[[109 143 127 126 128 125 139]
 [141 126 136 121 108 115 138]
 [120 129 127 133 132 123 142]
 [115 144 128 132 138 135 135]
 [126 132 126 137 146 142 122]
 [109 140 124 130 136 130 135]
 [119 140 127 134 142 139 128]
 [134 114 127 130 125 119 132]
 [149 100 128 146 147 128 132]] | 128

[[131 135 132 135 136 117 124 134 119 115 135]
 [123 118 130 122 119 143 139 126 135 143 119]
 [120 109 114 126 123 124 128 133 121 124 130]
 [118 131 143 110 102 108 116 119 139 142 129]
 [120 129 142 108 108 109 111 127 119 134 132]
 [129 113 103 139 142 134 144 129 134 135 125]
 [117 110 107 125 125 121 127 132 130 125 134]
 [123 143 141 113 106 109 129 132 106 123 123]
 [121 141 113 120 123 114 125 133 140 142 148]] | 134

[[137 127 120 121 124 127]
 [142 122 115 124 127 116]
 [110 128 145 152 143 122]
 [142 125 115 117 122 124]
 [139 119 117 135 135 106]
 [146 119 110 125 129 109]
 [111 132 145 141 135 133]
 [141 123 116 123 126 118]] | 109

[[134 124 127 117 139 118 132]
 [129 127 127 123 126 115 134]
 [147 128 126 121 128 119 138]
 [145 137 116 118 125 119 128]
 [136 133 117 114 120 114 139]
 [135 130 122 126 117 112 129]
 [138 128 128 125 127 116 132]
 [138 135 127 119 121 106 135]
 [129 126 127 124 123 116 129]] | 132

[[126 116 137 123 116 119 144 140 111 137 129 147]
 [129 117 128 133 127 132 152 130 117 137 113 126]
 [127 132 145 125 120 122 122 120 143 147 131 131]
 [131 130 142 118 118 118 121 122 126 146 127 129]
 [120 118 109 124 128 120 121 129 139 138 137 134]
 [130 121 124 137 142 123 114 130 138 115 153 136]
 [129 145 137 128 130 135 126 120 131 118 125 117]] | 134

[[124 119 112 116 119 112 116 123 131 120 133 125 124 119]
 [126 124 109 115 113 119 107 109 126 124 129 126 104 106]
 [124 119 109 114 119 111 114 123 127 118 137 122 125 116]
 [126 127 120 123 124 123 121 124 123 124 131 123 124 121]
 [129 124 114 119 119 119 115 116 133 127 136 129 115 114]
 [128 130 125 127 121 133 121 114 125 133 113 130 107 118]
 [130 134 142 139 134 140 139 130 125 135 115 130 129 137]] | 114

[[119 128 116 123 113 129 106 141 104 121 128 120 120 109]
 [114 129 117 111 116 112 124 139 140 114 146 112 114 116]
 [124 127 109 129 122 126 109 156 114 129 142 109 129 120]
 [122 131 129 122 119 121 122 149 117 122 132 129 118 117]
 [132 129 123 137 129 136 114 108 104 133 113 141 127 123]
 [136 127 124 143 138 139 135 112 121 139 113 137 135 135]] | 117

[[117 127 152 118 115 118 103 127 100 118 113 151 118 110 115]
 [121 128 124 123 130 121 124 129 147 124 154 125 126 124 119]
 [123 127 145 120 120 118 119 129 109 115 125 134 120 117 117]
 [112 129 143 110 109 109 111 134 113 111 141 130 116 114 106]
 [122 128 128 116 123 119 130 132 135 118 134 109 130 129 113]
 [117 129 155 119 120 118 106 124 103 119 123 148 121 113 118]] | 106
---
((117, 130, 129, 131), (154, 130, 129, 131), (129, 134, 130, 137)) yields 129
((124, 130, 130, 126, 127, 135, 132), (130, 124, 134, 132, 127, 132, 119), (124, 132, 132, 125, 150, 133, 140)) yields 130
((144, 137, 152, 119, 137, 105), (134, 138, 103, 141, 125, 139), (135, 152, 139, 122, 121, 128)) yields 152
((127, 137, 106, 126, 139), (127, 118, 115, 131, 152), (119, 121, 128, 124, 119)) yields 106
((117, 133, 119, 155, 122, 124), (149, 117, 111, 135, 138, 126), (132, 138, 129, 156, 126, 116)) yields 119
((128, 131, 113, 153, 108, 132), (128, 121, 141, 110, 148, 107), (128, 121, 141, 110, 149, 107)) yields 113
---
[147 157 122 139 117] → 147

[[139 136 132 127 132 133 128]
 [121 120 130 129 128 120 127]
 [145 148 127 126 127 150 130]] → 139

[123 120 120 154 157 157 118] → 123

[[112 134 130 138 106 149 136]
 [130 120 117 102 132 127 144]
 [126 139 142 120 135 121 136]] → 112

[149 128 121 124 150 148 124] → 149

[[127 139 154 128 123 125]
 [134 115 146 135 140 125]
 [126 113 146 133 141 127]] → 127
---
141,140,147,118,157
121,122,141,153,123
123,107,143,134,130
Out: 134

137,101,139,147,152 Out: 139

128,123,149,130,128,131,135 Out: 130

112,149,111,105,116 Out: 112

158,116,114,111,150 Out: 116

121,150,110,142,137,120,120
123,148,130,118,154,127,125
123,139,119,134,136,122,120
Out: 125

147,100,130,107,139 Out: 130

149,100,134,155,113,143,111 Out: 134

116,150,131,130,128,135,143 Out: 131
